Here is a tiny trained network, its code and every weight. The questions are about switching its units off for an input and a class, where a switched-off unit gives its printed mean instead of its output.

import numpy as np


def w(rows, s, z=0):
    codes = np.array(rows[::2]) - 128.0
    scale = np.full(codes.shape[1], s)
    scale[-1] = z or s
    return codes * scale


def f(y):
    return y / 2 * (1 + np.tanh(0.7978845608 * (y + 0.044715 * y**3)))


def log_softmax(a):
    a = a - a.max(-1, keepdims=True)
    return a - np.log(np.exp(a).sum(-1, keepdims=True))


def net(x, mask):
    res = np.array(x, float).reshape(1, 4) / 4 @ E
    y = f(res @ A[0][:, :-1].T + A[0][:, -1])
    res = res + np.where(mask, y, B[0][:, -1]) @ B[0][:, :-1]
    return log_softmax(res[-1] @ U[:, :-1].T + U[:, -1])


A, B = {}, {}
E = w([
[33,133,43,74,44],'x0',
[127,124,118,123,144],'x1',
[8,134,154,154,231],'x2',
[82,26,125,162,113],'x3',
],0.012)
A[0] = w([
[134,32,89,93,80,204],'n0',
[179,103,155,136,133,171],'n1',
[125,192,184,137,190,177],'n2',
[216,103,132,152,150,199],'n3',
[139,81,139,141,140,191],'n4',
[100,172,90,37,128,204],'n5',
[159,153,132,154,163,178],'n6',
[170,80,178,114,128,133],'n7',
[119,96,163,139,102,149],'n8',
[61,174,119,84,160,140],'n9',
[118,51,171,190,145,198],'n10',
[46,148,165,106,133,84],'n11',
[141,165,129,111,178,88],'n12',
[139,102,181,163,109,147],'n13',
[59,127,111,193,122,98],'n14',
[60,159,142,163,116,99],'n15',
[137,162,174,164,111,132],'n16',
[109,111,189,123,173,98],'n17',
[109,185,205,161,225,162],'n18',
[124,4,107,149,123,207],'n19',
[91,129,186,159,157,121],'n20',
[208,162,119,119,130,255],'n21',
],0.015,0.0044)
B[0] = w([
[44,89,38,93,66,235],'n0',
[72,98,220,78,175,185],'n1',
[2,204,130,182,66,213],'n2',
[117,150,229,86,177,219],'n3',
[67,92,132,154,176,167],'n4',
[217,203,167,74,113,230],'n5',
[87,110,165,148,97,176],'n6',
[83,82,155,95,173,178],'n7',
[72,72,102,119,130,152],'n8',
[111,186,219,96,137,217],'n9',
[106,50,132,172,161,219],'n10',
[109,101,194,92,184,203],'n11',
[57,173,102,128,106,160],'n12',
[59,97,123,133,177,165],'n13',
[97,92,144,117,160,196],'n14',
[126,103,176,90,182,186],'n15',
[114,137,142,146,113,154],'n16',
[139,115,70,188,121,183],'n17',
[53,146,124,174,66,253],'n18',
[15,82,69,158,152,232],'n19',
[134,103,121,231,151,193],'n20',
[147,191,183,94,109,230],'n21',
],0.0094,0.014)
U = w([
[130,206,210,68,196,206],'0',
[51,159,51,150,41,200],'1',
[82,63,142,28,255,106],'2',
[109,105,66,217,202,3],'3',
[224,216,66,29,71,95],'4',
],0.0087,0.0043)

Each question gives the input, the list of numbers given to net, and the class t.
The units are the neurons (one row each of A and B). Each row of codes is followed by its name. A weight is (code - 128) times the scale printed after its matrix; where a second scale follows, it is the last column's (A, B and U).
mask holds one flag per neuron, in row order. A switched-off neuron (its flag False) gives its mean, the last column of its row in B, instead of its output. The means were averaged over made-up inputs and are rounded, as every weight is.
A unit's drop is (log p(t) with every unit on - log p(t) with that unit switched off) / (log p(t) with every unit on - log p(t) with every unit switched off).
The circuit of an input: a set's keep is (log p(t) with only the set's units on - log p(t) with every unit switched off) / (log p(t) with every unit on - log p(t) with every unit switched off). Starting from the 12 units with the biggest drops (on a tie, the unit counted first), units are removed one at a time, each time the one whose removal leaves the highest keep (on an exact tie, the one counted first), for as long as the keep stays at least 0.8.
units of the circuit, in order: the units of the circuit, biggest drop first
top k neurons: the k neurons with the biggest drops, biggest first
drop of u: that unit's drop, to one decimal
input [1,2,8,-4], class 0: units of the circuit, in order : n9
input [-7,5,2,-2], class 1: top 2 neurons : n18; n2
input [-3,-8,-6,1], class 2: top 2 neurons : n5; n7
input [-4,-5,8,1], class 3: top 2 neurons : n20; n10
input [2,6,4,-6], class 0: top 2 neurons : n9; n0
input [0,-5,1,-3], class 1: top 3 neurons : n3; n11; n1
input [-8,7,2,-2], class 1: drop of n2 : 0.3
input [-1,-5,3,5], class 3: drop of n8 : 0.0
input [-6,0,7,-1], class 1: drop of n18 : 0.5
input [1,0,8,-3], class 0: drop of n11 : 1.3
